Here is a tiny trained network, its code and every weight. The questions are about switching its units off for an input and a target symbol, where a switched-off unit gives its printed mean instead of its output.

import numpy as np


def w(rows, s, z=0):
    codes = np.array(rows[::2]) - 128.0
    scale = np.full(codes.shape[1], s)
    scale[-1] = z or s
    return codes * scale


def f(y):
    return np.maximum(y, 0)


def softmax(a):
    e = np.exp(a - a.max(-1, keepdims=True))
    return e / e.sum(-1, keepdims=True)


def log_softmax(a):
    a = a - a.max(-1, keepdims=True)
    return a - np.log(np.exp(a).sum(-1, keepdims=True))


def net(x, mask):
    ids = ['ΓΔΣΦΩεητ'.index(c) for c in x.split()]
    T = len(ids)
    res = E[ids] + P[:T]
    r = res
    for j in range(2):
        rows = slice(4 * j, 4 * j + 4)
        q, k, v = (r @ M[0][rows].T for M in (Q, K, V))
        z = softmax(np.where(np.tri(T) > 0, q @ k.T / 4**0.5, -1e9)) @ v
        o = O[0][rows]
        res = res + np.where(mask[j], z, o[:, -1]) @ o[:, :-1]
    y = f(res @ A[0][:, :-1].T + A[0][:, -1])
    res = res + np.where(mask[2:10], y, B[0][:, -1]) @ B[0][:, :-1]
    return log_softmax(res[-1] @ U[:, :-1].T + U[:, -1])


Q, K, V, O, A, B = {}, {}, {}, {}, {}, {}
E = w([
[87,101,154],'Γ',
[253,75,34],'Δ',
[153,94,151],'Σ',
[45,83,168],'Φ',
[154,21,24],'Ω',
[112,158,94],'ε',
[31,134,108],'η',
[123,174,218],'τ',
],0.016)
P = w([
[144,251,222],'0',
[72,79,228],'1',
[188,243,207],'2',
[154,253,181],'3',
[131,235,200],'4',
[117,229,200],'5',
[109,144,224],'6',
[134,163,221],'7',
],0.0028)
Q[0] = w([
[61,168,73],'H1',
[32,98,171],'H1',
[253,125,85],'H1',
[40,35,56],'H1',
[188,79,77],'H2',
[102,92,90],'H2',
[209,160,33],'H2',
[128,166,169],'H2',
],0.012)
K[0] = w([
[140,153,94],'H1',
[62,163,145],'H1',
[128,59,149],'H1',
[97,123,48],'H1',
[86,104,100],'H2',
[103,82,3],'H2',
[110,140,153],'H2',
[63,153,162],'H2',
],0.014)
V[0] = w([
[93,156,183],'H1',
[75,126,110],'H1',
[149,129,212],'H1',
[244,191,147],'H1',
[135,131,93],'H2',
[164,51,110],'H2',
[73,100,14],'H2',
[200,107,98],'H2',
],0.011)
O[0] = w([
[106,176,125,172],'H1',
[160,144,29,175],'H1',
[1,128,177,133],'H1',
[168,53,131,2],'H1',
[94,129,55,114],'H2',
[203,254,126,158],'H2',
[168,170,100,138],'H2',
[150,169,165,104],'H2',
],0.0078,0.0044)
A[0] = w([
[131,136,39,143],'N1',
[166,107,67,166],'N2',
[145,192,97,252],'N3',
[103,212,129,129],'N4',
[166,142,96,95],'N5',
[209,129,118,190],'N6',
[11,190,187,56],'N7',
[73,131,143,37],'N8',
],0.011,0.0047)
B[0] = w([
[71,150,176,175],'N1',
[81,179,156,172],'N2',
[86,44,173,199],'N3',
[117,80,67,177],'N4',
[101,161,45,158],'N5',
[97,168,149,182],'N6',
[254,136,120,249],'N7',
[205,180,116,162],'N8',
],0.0084,0.014)
U = w([
[231,128,43,76],'Γ',
[162,114,105,75],'Δ',
[43,51,248,254],'Σ',
[149,160,160,4],'Φ',
[74,174,204,49],'Ω',
[120,43,2,232],'ε',
[164,105,191,172],'η',
[128,96,152,30],'τ',
],0.0097,0.0052)

Each question gives the input, a string of symbols that net reads in full, and the target symbol t.
The units are the heads (4 rows each of Q, K, V and O) and the neurons (one row each of A and B). Each row of codes is followed by its name. A weight is (code - 128) times the scale printed after its matrix; where a second scale follows, it is the last column's (O, A, B and U).
mask holds one flag per unit, heads first, then neurons. A switched-off unit (its flag False) gives its mean, the last column of its rows in O or B, instead of its output. The means were averaged over made-up inputs and are rounded, as every weight is.
A unit's drop is (log p(t) with every unit on - log p(t) with that unit switched off) / (log p(t) with every unit on - log p(t) with every unit switched off).
The circuit of an input: a set's keep is (log p(t) with only the set's units on - log p(t) with every unit switched off) / (log p(t) with every unit on - log p(t) with every unit switched off). Starting from all 10 units, units are removed one at a time, each time the one whose removal leaves the highest keep (on an exact tie, the one counted first), for as long as the keep stays at least 0.8.
units of the circuit, in order: the units of the circuit, biggest drop first
k most important neurons: the k neurons with the biggest drops, biggest first
heads that matter: for each layer, one digit per head in row order, 1 if its drop is at least 0.15 and else 0, layers parted by /
drop of u: that unit's drop, to one decimal
input Δ Φ η Σ, target Σ: 3 most important neurons -> N7, N8, N5
input Δ Δ Ω Δ, target Ω: heads that matter -> 01
input Φ η Φ ε, target ε: 2 most important neurons -> N4, N6
input η Γ Φ, target ε: heads that matter -> 10
input τ Σ Φ Γ Φ, target Γ: 4 most important neurons -> N7, N3, N8, N1
input η Ω Γ Φ Ω Φ Φ ε, target Σ: units of the circuit, in order -> N7, N3
input Φ ε ε Γ Σ Φ Ω ε, target Σ: heads that matter -> 00
input Φ Δ Ω η η Δ Γ, target ε: units of the circuit, in order -> N4, H1, N2, N6
input η Φ Γ Σ ε η, target ε: units of the circuit, in order -> H1, N4
input Ω Ω Ω Φ, target ε: 2 most important neurons -> N4, N3
input τ Σ Φ τ Φ, target η: heads that matter -> 11
input τ τ Γ Φ Ω, target Ω: drop of H1 -> 0.1
input η Ω Σ η, target ε: drop of N6 -> 0.1
input Ω Γ ε Φ Σ, target Σ: drop of N7 -> 1.1
input η η Φ Γ, target ε: drop of H2 -> 0.1
